Here is a tiny trained network, its code and every weight. The questions are about switching its units off for an input and a class, where a switched-off unit gives its printed mean instead of its output.

import numpy as np


def w(rows, s, z=0):
    codes = np.array(rows[::2]) - 128.0
    scale = np.full(codes.shape[1], s)
    scale[-1] = z or s
    return codes * scale


def norm(h):
    return h / np.sqrt((h * h).mean(-1, keepdims=True) + 1e-5)


def f(y):
    return y / 2 * (1 + np.tanh(0.7978845608 * (y + 0.044715 * y**3)))


def log_softmax(a):
    a = a - a.max(-1, keepdims=True)
    return a - np.log(np.exp(a).sum(-1, keepdims=True))


def net(x, mask):
    res = np.array(x, float).reshape(1, 8) / 4 @ E
    u = 0
    for l in range(2):
        y = f(norm(res) @ A[l][:, :-1].T + A[l][:, -1])
        res = res + np.where(mask[u : u + 5], y, B[l][:, -1]) @ B[l][:, :-1]
        u += 5
    return log_softmax(norm(res)[-1] @ U[:, :-1].T + U[:, -1])


A, B = {}, {}
E = w([
[134,80,66,134,53,137,104,155,134,185,104],'x0',
[163,122,153,113,120,144,135,114,152,159,126],'x1',
[101,168,164,131,109,169,117,139,133,113,153],'x2',
[105,83,127,130,51,99,153,52,156,92,175],'x3',
[135,185,123,145,77,128,116,84,136,130,94],'x4',
[112,110,105,147,156,119,115,121,127,110,124],'x5',
[152,105,135,115,106,130,149,109,112,146,91],'x6',
[179,105,99,8,108,123,86,115,95,155,130],'x7',
],0.011)
A[0] = w([
[165,151,170,88,115,98,91,113,71,161,131,143],'0.n0',
[163,235,138,85,209,205,135,215,29,146,116,142],'0.n1',
[134,200,227,192,200,102,219,71,154,77,106,254],'0.n2',
[149,180,149,157,191,127,79,253,97,150,6,104],'0.n3',
[59,53,95,213,13,150,27,226,144,245,92,103],'0.n4',
],0.0061,0.0026)
B[0] = w([
[123,101,103,94,142,103,149,68,128,112,126,160],'0.n0',
[172,133,198,104,122,186,88,144,187,109,109,233],'0.n1',
[186,160,196,194,176,128,179,143,149,182,135,253],'0.n2',
[191,37,134,149,93,105,148,181,183,152,72,227],'0.n3',
[115,121,79,177,141,79,9,57,52,202,136,244],'0.n4',
],0.011,0.0068)
A[1] = w([
[124,150,71,16,86,162,68,129,169,73,110,252],'1.n0',
[101,65,59,217,132,85,135,157,229,55,138,184],'1.n1',
[76,75,147,157,21,33,184,82,180,46,224,158],'1.n2',
[75,156,162,255,109,138,111,149,151,157,88,108],'1.n3',
[232,73,105,146,195,76,171,181,140,114,102,159],'1.n4',
],0.0078,0.0019)
B[1] = w([
[143,187,124,31,254,181,166,139,92,46,166,208],'1.n0',
[192,145,142,107,126,155,196,166,180,215,120,182],'1.n1',
[103,89,124,126,92,166,18,209,227,126,106,225],'1.n2',
[172,177,106,186,142,224,140,106,120,124,187,247],'1.n3',
[238,107,139,186,112,150,126,118,173,194,120,254],'1.n4',
],0.0095,0.0059)
U = w([
[126,132,228,189,227,82,107,116,60,188,154,252],'0',
[127,61,203,150,83,168,124,200,243,115,55,28],'1',
[181,158,50,147,254,196,254,139,69,120,182,125],'2',
],0.0059,0.0026)

Each question gives the input, the list of numbers given to net, and the class t.
The units are the neurons (one row each of A and B). Each row of codes is followed by its name. A weight is (code - 128) times the scale printed after its matrix; where a second scale follows, it is the last column's (A, B and U).
mask holds one flag per neuron, layer by layer. A switched-off neuron (its flag False) gives its mean, the last column of its row in B, instead of its output. The means were averaged over made-up inputs and are rounded, as every weight is.
A unit's drop is (log p(t) with every unit on - log p(t) with that unit switched off) / (log p(t) with every unit on - log p(t) with every unit switched off).
The circuit of an input: a set's keep is (log p(t) with only the set's units on - log p(t) with every unit switched off) / (log p(t) with every unit on - log p(t) with every unit switched off). Starting from all 10 units, units are removed one at a time, each time the one whose removal leaves the highest keep (on an exact tie, the one counted first), for as long as the keep stays at least 0.8.
circuit, biggest first: the units of the circuit, biggest drop first
k most important neurons: the k neurons with the biggest drops, biggest first
k most important neurons of layer l: the k neurons of layer l with the biggest drops, biggest first
drop when u is switched off: that unit's drop, to one decimal
input [-6,2,-2,-7,-1,8,8,-5], class 1: circuit, biggest first : (0.n3)
input [-3,6,-3,-8,0,1,3,-4], class 1: 4 most important neurons : (0.n3; 0.n1; 0.n4; 1.n0)
input [-3,-6,-8,4,2,6,-3,1], class 1: circuit, biggest first : (1.n2; 0.n4)
input [5,1,-8,3,6,1,7,7], class 2: circuit, biggest first : (1.n0; 0.n2; 0.n3)
input [-3,-1,-2,-2,6,-2,-8,6], class 2: 3 most important neurons : (1.n0; 0.n2; 0.n4)
input [-2,3,1,1,7,-2,-4,7], class 2: 2 most important neurons : (1.n0; 0.n4)
input [3,3,8,2,-4,8,0,5], class 2: circuit, biggest first : (0.n2; 1.n0)
input [0,-1,5,-8,-1,7,-6,-2], class 1: 2 most important neurons : (0.n3; 0.n1)
input [-5,-7,6,-6,0,-4,3,-4], class 1: 2 most important neurons : (0.n1; 0.n3)
input [3,5,4,-7,-4,4,-7,0], class 1: 3 most important neurons of layer 0 : (0.n3; 0.n1; 0.n2)
input [-2,0,6,-1,6,5,-4,-6], class 2: 2 most important neurons of layer 0 : (0.n4; 0.n1)
input [8,-2,-3,7,7,4,6,-1], class 0: 3 most important neurons of layer 0 : (0.n4; 0.n3; 0.n1)
input [2,3,3,-2,7,1,6,-5], class 2: 2 most important neurons of layer 1 : (1.n3; 1.n2)
input [-2,-2,-6,8,-5,6,-2,-2], class 1: circuit, biggest first : (1.n2)
input [2,6,5,-1,8,2,-1,6], class 2: 2 most important neurons : (1.n0; 0.n2)
input [6,1,3,4,-6,-8,2,-1], class 0: 2 most important neurons of layer 0 : (0.n4; 0.n3)
input [3,-6,1,1,6,-4,-4,5], class 2: 2 most important neurons of layer 1 : (1.n0; 1.n2)
input [-1,3,2,2,8,2,3,6], class 2: 2 most important neurons : (1.n0; 0.n4)
input [-2,-6,-3,-6,-1,0,4,-3], class 1: 2 most important neurons : (0.n3; 0.n1)
input [7,8,0,3,0,3,-7,5], class 0: most important neuron of layer 1 : (1.n3)
input [8,1,-2,7,7,-1,0,-6], class 0: drop when 0.n3 is switched off : 0.3
input [3,-1,0,0,7,-6,-8,-7], class 2: drop when 1.n2 is switched off : 0.1
input [8,-5,1,1,3,6,8,2], class 0: drop when 0.n4 is switched off : 0.5
input [-4,-1,-2,-7,-3,4,3,-7], class 1: drop when 0.n2 is switched off : -0.2
